Below is a small trained network, with its code and all its weights. Each question gives an input and a class and asks what happens when units are switched off, that is, made to give their printed mean instead of their output.

import numpy as np


def w(rows, s, z=0):
    codes = np.array(rows[::2]) - 128.0
    scale = np.full(codes.shape[1], s)
    scale[-1] = z or s
    return codes * scale


def norm(h):
    return h / np.sqrt((h * h).mean(-1, keepdims=True) + 1e-5)


def f(y):
    return np.maximum(y, 0)


def log_softmax(a):
    a = a - a.max(-1, keepdims=True)
    return a - np.log(np.exp(a).sum(-1, keepdims=True))


def net(x, mask):
    res = np.array(x, float).reshape(1, 4) / 4 @ E
    u = 0
    for l in range(4):
        y = f(norm(res) @ A[l][:, :-1].T + A[l][:, -1])
        res = res + np.where(mask[u : u + 6], y, B[l][:, -1]) @ B[l][:, :-1]
        u += 6
    return log_softmax(norm(res)[-1] @ U[:, :-1].T + U[:, -1])


A, B = {}, {}
E = w([
[93,254,144,194,168],'x0',
[67,130,42,162,76],'x1',
[167,107,19,115,238],'x2',
[163,89,187,180,145],'x3',
],0.0085)
A[0] = w([
[113,60,16,188,254,103],'0.n0',
[179,151,167,152,144,35],'0.n1',
[75,205,150,216,199,127],'0.n2',
[76,107,174,143,71,5],'0.n3',
[198,6,117,109,79,75],'0.n4',
[210,121,135,178,147,85],'0.n5',
],0.0098,0.0021)
B[0] = w([
[38,137,249,162,82,253],'0.n0',
[181,104,180,63,122,166],'0.n1',
[192,2,4,166,108,254],'0.n2',
[105,224,131,210,117,180],'0.n3',
[127,132,20,186,114,240],'0.n4',
[95,144,197,38,162,168],'0.n5',
],0.0092,0.0066)
A[1] = w([
[74,193,75,72,135,116],'1.n0',
[111,217,167,52,205,2],'1.n1',
[85,163,189,176,93,33],'1.n2',
[71,103,109,145,255,98],'1.n3',
[164,176,126,212,203,70],'1.n4',
[161,132,107,251,171,196],'1.n5',
],0.0094,0.0047)
B[1] = w([
[74,127,185,57,118,158],'1.n0',
[140,117,128,120,97,138],'1.n1',
[169,145,188,153,138,168],'1.n2',
[134,159,149,206,98,174],'1.n3',
[123,26,2,148,95,158],'1.n4',
[72,120,149,35,77,254],'1.n5',
],0.0092,0.0075)
A[2] = w([
[57,99,120,185,210,54],'2.n0',
[245,102,159,97,180,214],'2.n1',
[67,124,130,138,207,124],'2.n2',
[211,158,190,80,207,4],'2.n3',
[90,126,168,159,174,151],'2.n4',
[60,152,133,79,81,180],'2.n5',
],0.011,0.0033)
B[2] = w([
[189,201,140,205,38,166],'2.n0',
[21,110,122,58,69,198],'2.n1',
[140,127,254,121,57,153],'2.n2',
[95,151,100,96,34,160],'2.n3',
[123,191,177,107,130,168],'2.n4',
[118,90,203,114,187,254],'2.n5',
],0.0092,0.0069)
A[3] = w([
[226,160,81,255,144,86],'3.n0',
[172,141,102,157,226,167],'3.n1',
[181,80,186,146,202,170],'3.n2',
[165,25,57,116,145,252],'3.n3',
[108,201,68,66,179,18],'3.n4',
[161,119,197,219,106,124],'3.n5',
],0.0096,0.0039)
B[3] = w([
[107,83,106,166,82,135],'3.n0',
[69,78,201,138,95,128],'3.n1',
[52,104,184,175,144,140],'3.n2',
[49,1,128,212,145,255],'3.n3',
[51,56,148,208,140,130],'3.n4',
[112,131,183,175,150,221],'3.n5',
],0.0098,0.0064)
U = w([
[120,182,225,193,98,218],'0',
[120,45,84,165,81,191],'1',
[30,109,202,73,183,224],'2',
[79,123,160,72,59,193],'3',
[90,165,127,115,172,116],'4',
[244,183,58,52,153,3],'5',
[139,160,87,53,218,3],'6',
[234,153,19,31,169,3],'7',
],0.011,0.005)

Each question gives the input, the list of numbers given to net, and the class t.
The units are the neurons (one row each of A and B). Each row of codes is followed by its name. A weight is (code - 128) times the scale printed after its matrix; where a second scale follows, it is the last column's (A, B and U).
mask holds one flag per neuron, layer by layer. A switched-off neuron (its flag False) gives its mean, the last column of its row in B, instead of its output. The means were averaged over made-up inputs and are rounded, as every weight is.
A unit's drop is (log p(t) with every unit on - log p(t) with that unit switched off) / (log p(t) with every unit on - log p(t) with every unit switched off).
The circuit of an input: a set's keep is (log p(t) with only the set's units on - log p(t) with every unit switched off) / (log p(t) with every unit on - log p(t) with every unit switched off). Starting from the 12 units with the biggest drops (on a tie, the unit counted first), units are removed one at a time, each time the one whose removal leaves the highest keep (on an exact tie, the one counted first), for as long as the keep stays at least 0.8.
circuit, biggest first: the units of the circuit, biggest drop first
top k neurons: the k neurons with the biggest drops, biggest first
top k neurons in layer l: the k neurons of layer l with the biggest drops, biggest first
drop when u is switched off: that unit's drop, to one decimal
input [8,-3,-5,-6], class 1: circuit, biggest first	(0.n2, 0.n0)
input [6,-6,2,3], class 1: top 2 neurons	(0.n2, 1.n4)
input [6,5,6,-2], class 0: top 3 neurons in layer 2	(2.n0, 2.n1, 2.n2)
input [0,-7,1,5], class 3: top neuron	(2.n3)
input [-7,-3,8,3], class 0: top 2 neurons	(0.n0, 0.n2)
input [7,-8,1,0], class 3: circuit, biggest first	(0.n1, 2.n3)
input [-6,-5,-3,-1], class 1: circuit, biggest first	(0.n4, 0.n0)
input [-7,-5,-2,-6], class 1: circuit, biggest first	(0.n4, 1.n5)
input [-3,5,5,-5], class 0: circuit, biggest first	(0.n0, 1.n5, 0.n2, 2.n0)
input [-6,5,-8,-4], class 0: top 4 neurons	(0.n2, 0.n3, 1.n5, 2.n1)
input [-5,0,5,-2], class 0: top 2 neurons in layer 0	(0.n0, 0.n2)
input [5,0,8,-2], class 0: top 2 neurons	(0.n0, 2.n0)
input [2,3,6,-4], class 0: top 2 neurons	(0.n0, 2.n0)
input [-1,-5,-1,0], class 3: top 2 neurons in layer 0	(0.n2, 0.n0)
input [-1,-1,6,-2], class 0: top neuron	(1.n5)
input [-4,7,8,1], class 0: top 2 neurons	(0.n0, 0.n2)
input [-4,-7,6,5], class 3: top 2 neurons in layer 2	(2.n1, 2.n3)
input [8,4,-3,0], class 1: top 2 neurons	(0.n2, 0.n0)
input [3,6,6,-5], class 0: top 2 neurons in layer 0	(0.n0, 0.n4)
input [5,2,-1,1], class 1: drop when 0.n2 is switched off	0.3
input [8,6,0,5], class 1: drop when 0.n2 is switched off	0.5
